Below is a small trained network, with its code and all its weights. Each question gives an input and a class and asks what happens when units are switched off, that is, made to give their printed mean instead of their output.

import numpy as np


def w(rows, s, z=0):
    codes = np.array(rows[::2]) - 128.0
    scale = np.full(codes.shape[1], s)
    scale[-1] = z or s
    return codes * scale


def norm(h):
    return h / np.sqrt((h * h).mean(-1, keepdims=True) + 1e-5)


def f(y):
    return np.maximum(y, 0)


def log_softmax(a):
    a = a - a.max(-1, keepdims=True)
    return a - np.log(np.exp(a).sum(-1, keepdims=True))


def net(x, mask):
    res = np.array(x, float).reshape(1, 5) / 4 @ E
    u = 0
    for l in range(4):
        y = f(norm(res) @ A[l][:, :-1].T + A[l][:, -1])
        res = res + np.where(mask[u : u + 7], y, B[l][:, -1]) @ B[l][:, :-1]
        u += 7
    return log_softmax(norm(res)[-1] @ U[:, :-1].T + U[:, -1])


A, B = {}, {}
E = w([
[128,130,128,129,129,128,128],'x0',
[109,159,60,84,181,14,121],'x1',
[154,202,244,138,118,61,62],'x2',
[127,129,129,125,128,129,129],'x3',
[191,121,83,89,122,168,6],'x4',
],0.013)
A[0] = w([
[139,150,252,120,124,35,90,140],'0.n1',
[144,142,41,121,129,70,46,2],'0.n2',
[116,131,218,166,123,186,229,171],'0.n3',
[159,125,148,142,114,232,60,113],'0.n4',
[146,160,253,134,131,83,50,153],'0.n5',
[133,146,205,141,134,137,85,44],'0.n6',
[112,143,107,143,139,22,215,87],'0.n7',
],0.025,0.0075)
B[0] = w([
[65,112,201,145,212,2,16,245],'0.n1',
[124,213,41,149,172,99,114,181],'0.n2',
[145,216,26,136,175,85,93,238],'0.n3',
[126,55,200,122,144,185,93,215],'0.n4',
[141,248,149,67,58,178,210,254],'0.n5',
[103,148,129,99,106,169,222,182],'0.n6',
[132,42,180,107,53,128,189,202],'0.n7',
],0.027,0.024)
A[1] = w([
[151,92,48,190,165,151,160,134],'1.n1',
[112,57,129,131,174,185,89,19],'1.n2',
[174,78,4,181,141,119,135,12],'1.n3',
[104,84,177,182,178,135,95,102],'1.n4',
[158,78,96,182,108,176,147,4],'1.n5',
[172,44,134,160,102,186,128,33],'1.n6',
[163,30,124,114,54,162,207,45],'1.n7',
],0.034,0.0028)
B[1] = w([
[168,81,104,74,107,120,103,215],'1.n1',
[69,90,125,135,115,81,90,198],'1.n2',
[194,122,94,63,128,192,56,250],'1.n3',
[93,132,145,136,119,83,90,173],'1.n4',
[126,132,213,160,151,116,120,167],'1.n5',
[136,46,77,254,147,165,195,200],'1.n6',
[100,242,117,167,162,139,188,241],'1.n7',
],0.035,0.017)
A[2] = w([
[130,104,169,144,89,189,216,13],'2.n1',
[97,56,255,102,90,119,165,76],'2.n2',
[162,130,117,158,104,160,169,71],'2.n3',
[118,133,212,133,87,116,147,184],'2.n4',
[83,69,195,174,110,103,108,43],'2.n5',
[155,118,103,158,100,139,193,5],'2.n6',
[108,102,233,133,62,233,202,47],'2.n7',
],0.034,0.002)
B[2] = w([
[132,150,103,24,112,82,151,205],'2.n1',
[154,36,134,204,132,174,91,250],'2.n2',
[124,178,146,120,135,92,79,166],'2.n3',
[156,31,4,149,95,170,125,254],'2.n4',
[106,120,150,225,136,173,104,227],'2.n5',
[111,128,130,57,198,121,88,170],'2.n6',
[242,93,67,35,114,166,122,248],'2.n7',
],0.029,0.014)
A[3] = w([
[115,70,212,149,64,91,178,208],'3.n1',
[89,81,138,184,106,120,122,50],'3.n2',
[160,33,123,104,139,114,180,3],'3.n3',
[151,135,221,115,85,211,187,120],'3.n4',
[180,84,152,126,160,167,218,31],'3.n5',
[144,251,93,164,159,83,178,132],'3.n6',
[139,127,113,136,103,176,73,95],'3.n7',
],0.034,0.002)
B[3] = w([
[98,95,85,230,149,221,109,161],'3.n1',
[112,115,204,151,153,193,182,183],'3.n2',
[76,185,142,113,201,85,103,164],'3.n3',
[167,117,1,114,147,92,59,154],'3.n4',
[106,179,174,120,102,35,46,164],'3.n5',
[51,116,186,131,92,56,219,255],'3.n6',
[206,131,197,121,88,166,200,196],'3.n7',
],0.03,0.027)
U = w([
[225,123,80,55,122,150,70,134],'0',
[66,201,148,127,128,26,207,218],'1',
[93,49,176,248,161,167,105,3],'2',
],0.013,0.0013)

Each question gives the input, the list of numbers given to net, and the class t.
The units are the neurons (one row each of A and B). Each row of codes is followed by its name. A weight is (code - 128) times the scale printed after its matrix; where a second scale follows, it is the last column's (A, B and U).
mask holds one flag per neuron, layer by layer. A switched-off neuron (its flag False) gives its mean, the last column of its row in B, instead of its output. The means were averaged over made-up inputs and are rounded, as every weight is.
A unit's drop is (log p(t) with every unit on - log p(t) with that unit switched off) / (log p(t) with every unit on - log p(t) with every unit switched off).
unit that matters most: the unit with the biggest drop
k most important neurons: the k neurons with the biggest drops, biggest first
k most important neurons of layer l: the k neurons of layer l with the biggest drops, biggest first
drop of u: that unit's drop, to one decimal
input [-7,-3,-5,2,-7], class 0: 2 most important neurons	0.n3, 0.n5
input [-2,-8,-6,-7,-2], class 0: unit that matters most	0.n3
input [-1,8,5,4,-1], class 2: 3 most important neurons	0.n1, 0.n3, 0.n7
input [1,8,3,-8,-1], class 2: 2 most important neurons	0.n3, 0.n7
input [-4,4,0,-1,1], class 0: 3 most important neurons of layer 0	0.n2, 0.n5, 0.n1
input [-5,-1,1,-7,6], class 0: 3 most important neurons of layer 0	0.n1, 0.n4, 0.n3
input [-5,0,0,7,4], class 2: 2 most important neurons	0.n5, 0.n3
input [-3,1,6,3,-5], class 2: 3 most important neurons of layer 0	0.n1, 0.n7, 0.n2
input [1,-3,-5,2,1], class 2: 2 most important neurons	0.n5, 0.n4
input [-1,4,-6,2,2], class 0: 2 most important neurons of layer 0	0.n5, 0.n1
input [7,-5,0,-7,7], class 2: 3 most important neurons	0.n4, 0.n5, 1.n2
input [2,-3,0,-4,-6], class 0: 3 most important neurons	0.n3, 0.n5, 1.n3
input [1,-5,-3,-3,-1], class 0: 3 most important neurons	0.n3, 0.n5, 0.n1
input [7,4,-5,1,5], class 0: unit that matters most	0.n5
input [8,-1,-6,-1,4], class 2: 2 most important neurons	0.n5, 0.n3
input [6,6,-7,3,3], class 0: 2 most important neurons	0.n5, 0.n1
input [-3,7,8,5,-4], class 2: drop of 0.n1	1.3
input [4,8,8,0,-6], class 2: drop of 3.n1	0.0
input [8,-8,-3,-6,-6], class 0: drop of 0.n1	0.1
input [0,-5,7,-4,2], class 0: drop of 0.n5	1.9
input [7,0,-3,-1,0], class 0: most important neuron of layer 0	0.n7
